Here is a tiny trained network, its code and every weight. The questions are about switching its units off for an input and a class, where a switched-off unit gives its printed mean instead of its output.

import numpy as np


def w(rows, s, z=0):
    codes = np.array(rows[::2]) - 128.0
    scale = np.full(codes.shape[1], s)
    scale[-1] = z or s
    return codes * scale


def f(y):
    return np.maximum(y, 0)


def log_softmax(a):
    a = a - a.max(-1, keepdims=True)
    return a - np.log(np.exp(a).sum(-1, keepdims=True))


def net(x, mask):
    res = np.array(x, float).reshape(1, 5) / 4 @ E
    y = f(res @ A[0][:, :-1].T + A[0][:, -1])
    res = res + np.where(mask, y, B[0][:, -1]) @ B[0][:, :-1]
    return log_softmax(res[-1] @ U[:, :-1].T + U[:, -1])


A, B = {}, {}
E = w([
[168,30,72,72],'x0',
[127,132,130,121],'x1',
[170,174,2,115],'x2',
[75,139,137,110],'x3',
[114,124,125,129],'x4',
],0.0096)
A[0] = w([
[56,105,97,32,144],'n0',
[122,198,145,248,88],'n1',
[42,242,161,153,123],'n2',
[161,36,252,104,36],'n3',
[112,7,102,60,67],'n4',
[153,243,8,1,2],'n5',
[129,119,226,134,91],'n6',
],0.0099,0.0072)
B[0] = w([
[227,174,105,140,183],'n0',
[175,60,181,107,212],'n1',
[206,67,138,115,254],'n2',
[139,95,33,214,209],'n3',
[189,117,254,146,199],'n4',
[88,20,184,243,235],'n5',
[99,138,54,182,199],'n6',
],0.0096,0.0076)
U = w([
[138,120,121,151,249],'0',
[79,76,124,205,48],'1',
[181,105,182,126,69],'2',
[116,100,125,125,250],'3',
[129,118,115,136,239],'4',
[103,140,105,79,106],'5',
[24,189,2,28,6],'6',
[47,222,22,37,6],'7',
],0.016,0.012)

Each question gives the input, the list of numbers given to net, and the class t.
The units are the neurons (one row each of A and B). Each row of codes is followed by its name. A weight is (code - 128) times the scale printed after its matrix; where a second scale follows, it is the last column's (A, B and U).
mask holds one flag per neuron, in row order. A switched-off neuron (its flag False) gives its mean, the last column of its row in B, instead of its output. The means were averaged over made-up inputs and are rounded, as every weight is.
A unit's drop is (log p(t) with every unit on - log p(t) with that unit switched off) / (log p(t) with every unit on - log p(t) with every unit switched off).
The circuit of an input: a set's keep is (log p(t) with only the set's units on - log p(t) with every unit switched off) / (log p(t) with every unit on - log p(t) with every unit switched off). Starting from all 7 units, units are removed one at a time, each time the one whose removal leaves the highest keep (on an exact tie, the one counted first), for as long as the keep stays at least 0.8.
units of the circuit, in order: the units of the circuit, biggest drop first
k most important neurons: the k neurons with the biggest drops, biggest first
drop when u is switched off: that unit's drop, to one decimal
input [-8,-7,-1,6,6], class 2: units of the circuit, in order : n2
input [-7,-4,6,0,-5], class 2: units of the circuit, in order : n1, n2
input [-8,2,8,4,-2], class 1: 3 most important neurons : n5, n4, n0
input [-8,-8,4,1,-6], class 2: 2 most important neurons : n1, n2
input [7,7,5,-5,-6], class 2: 3 most important neurons : n4, n3, n6
input [7,-5,6,1,1], class 2: 4 most important neurons : n4, n0, n3, n6
input [-8,0,1,3,-7], class 2: 3 most important neurons : n2, n1, n3
input [-7,0,2,-5,-6], class 2: 2 most important neurons : n1, n2
input [0,-1,5,2,-2], class 1: 2 most important neurons : n5, n2
input [-7,0,-4,4,2], class 2: 4 most important neurons : n2, n1, n3, n5
input [6,-2,7,1,6], class 1: 3 most important neurons : n5, n2, n1
input [-6,3,4,-2,5], class 2: 2 most important neurons : n1, n2
input [2,7,-8,-4,0], class 1: 2 most important neurons : n3, n6
input [8,-7,3,-2,-5], class 2: units of the circuit, in order : n4
input [2,0,7,1,-6], class 1: drop when n5 is switched off : 1.2
input [-4,0,8,3,-6], class 1: drop when n5 is switched off : 1.2
input [-2,2,8,-3,7], class 1: drop when n5 is switched off : 1.0
